Below are the code and all the weights of a small trained network. Each question names an input and a target symbol and asks about switching units off, where a switched-off unit gives its printed mean instead of its output.

import numpy as np


def w(rows, s, z=0):
    codes = np.array(rows[::2]) - 128.0
    scale = np.full(codes.shape[1], s)
    scale[-1] = z or s
    return codes * scale


def norm(h):
    return h / np.sqrt((h * h).mean(-1, keepdims=True) + 1e-5)


def f(y):
    return np.maximum(y, 0)


def softmax(a):
    e = np.exp(a - a.max(-1, keepdims=True))
    return e / e.sum(-1, keepdims=True)


def log_softmax(a):
    a = a - a.max(-1, keepdims=True)
    return a - np.log(np.exp(a).sum(-1, keepdims=True))


def net(x, mask):
    ids = ['ΠΦβγζηλμξτψ'.index(c) for c in x.split()]
    T = len(ids)
    res = E[ids] + P[:T]
    r = norm(res)
    for j in range(2):
        rows = slice(2 * j, 2 * j + 2)
        q, k, v = (r @ M[0][rows].T for M in (Q, K, V))
        z = softmax(np.where(np.tri(T) > 0, q @ k.T / 2**0.5, -1e9)) @ v
        o = O[0][rows]
        res = res + np.where(mask[j], z, o[:, -1]) @ o[:, :-1]
    y = f(norm(res) @ A[0][:, :-1].T + A[0][:, -1])
    res = res + np.where(mask[2:10], y, B[0][:, -1]) @ B[0][:, :-1]
    return log_softmax(norm(res)[-1] @ U[:, :-1].T + U[:, -1])


Q, K, V, O, A, B = {}, {}, {}, {}, {}, {}
E = w([
[154,71,121,191],'Π',
[52,108,113,108],'Φ',
[245,131,68,91],'β',
[214,79,65,87],'γ',
[154,165,97,131],'ζ',
[177,79,136,64],'η',
[121,110,243,253],'λ',
[202,205,245,1],'μ',
[158,169,90,129],'ξ',
[209,95,71,223],'τ',
[129,102,156,119],'ψ',
],0.0089)
P = w([
[251,81,9,79],'0',
[229,101,11,94],'1',
[202,116,27,96],'2',
[190,117,35,105],'3',
[181,126,46,93],'4',
[162,121,44,93],'5',
[167,130,46,96],'6',
[182,130,34,85],'7',
],0.003)
Q[0] = w([
[4,150,215,171],'head 1',
[229,118,59,83],'head 1',
[118,132,217,131],'head 2',
[134,130,147,142],'head 2',
],0.013)
K[0] = w([
[209,74,82,136],'head 1',
[22,170,208,112],'head 1',
[255,139,88,131],'head 2',
[129,144,106,108],'head 2',
],0.0099)
V[0] = w([
[100,60,2,142],'head 1',
[138,137,115,17],'head 1',
[66,154,109,136],'head 2',
[224,138,113,141],'head 2',
],0.0054)
O[0] = w([
[5,103,98,79,252],'head 1',
[124,185,156,13,234],'head 1',
[206,141,12,89,88],'head 2',
[115,85,253,92,210],'head 2',
],0.0039,0.0034)
A[0] = w([
[188,154,31,98,139],'neuron 1',
[151,51,226,193,145],'neuron 2',
[159,178,68,93,114],'neuron 3',
[1,242,203,189,253],'neuron 4',
[73,113,18,252,137],'neuron 5',
[83,130,25,114,20],'neuron 6',
[52,191,195,30,169],'neuron 7',
[210,234,39,121,59],'neuron 8',
],0.0047,0.0032)
B[0] = w([
[102,122,140,197,254],'neuron 1',
[79,130,166,143,155],'neuron 2',
[125,119,147,175,200],'neuron 3',
[254,48,85,161,152],'neuron 4',
[68,82,100,117,166],'neuron 5',
[157,206,99,77,157],'neuron 6',
[72,201,116,162,192],'neuron 7',
[130,198,146,158,191],'neuron 8',
],0.0072,0.0046)
U = w([
[64,59,199,169,51],'Π',
[50,151,10,71,164],'Φ',
[213,79,65,72,121],'β',
[137,36,142,18,118],'γ',
[87,222,131,183,119],'ζ',
[123,158,195,19,117],'η',
[138,70,121,232,168],'λ',
[224,182,170,109,253],'μ',
[74,215,145,186,120],'ξ',
[42,35,124,178,15],'τ',
[12,135,213,87,87],'ψ',
],0.014,0.0025)

Each question gives the input, a string of symbols that net reads in full, and the target symbol t.
The units are the heads (2 rows each of Q, K, V and O) and the neurons (one row each of A and B). Each row of codes is followed by its name. A weight is (code - 128) times the scale printed after its matrix; where a second scale follows, it is the last column's (O, A, B and U).
mask holds one flag per unit, heads first, then neurons. A switched-off unit (its flag False) gives its mean, the last column of its rows in O or B, instead of its output. The means were averaged over made-up inputs and are rounded, as every weight is.
A unit's drop is (log p(t) with every unit on - log p(t) with that unit switched off) / (log p(t) with every unit on - log p(t) with every unit switched off).
The circuit of an input: a set's keep is (log p(t) with only the set's units on - log p(t) with every unit switched off) / (log p(t) with every unit on - log p(t) with every unit switched off). Starting from all 10 units, units are removed one at a time, each time the one whose removal leaves the highest keep (on an exact tie, the one counted first), for as long as the keep stays at least 0.8.
units of the circuit, in order: the units of the circuit, biggest drop first
unit that matters most: the unit with the biggest drop
heads that matter: for each layer, one digit per head in row order, 1 if its drop is at least 0.15 and else 0, layers parted by /
drop of u: that unit's drop, to one decimal
input ζ β ζ γ γ μ τ, target μ: unit that matters most : head 1
input ξ ζ γ Φ ξ Φ Π Π, target Φ: heads that matter : 11
input β γ λ ξ, target λ: heads that matter : 10
input γ ζ Π Π γ η, target η: heads that matter : 01
input Φ Π ξ Φ ψ, target Φ: heads that matter : 00
input ξ Φ η, target Φ: heads that matter : 11
input ξ γ γ μ β β, target μ: heads that matter : 10
input μ ξ η η β, target μ: units of the circuit, in order : head 1; neuron 8
input η Φ γ γ ξ ξ ψ, target Φ: units of the circuit, in order : head 1; neuron 7; neuron 1
input Φ ξ η γ ξ Π, target Φ: units of the circuit, in order : head 1; neuron 1; neuron 3
input τ Π γ β ξ τ, target τ: heads that matter : 01
input ζ ξ ξ Φ τ, target Φ: heads that matter : 11
input ξ τ μ ζ, target μ: drop of neuron 2 : 0.0
input β τ Φ γ Π η τ γ, target Φ: drop of head 2 : 0.4
input γ γ γ γ γ ζ Π, target Π: drop of neuron 5 : -0.1
input γ λ γ ζ γ Π μ ξ, target μ: drop of neuron 1 : -0.1
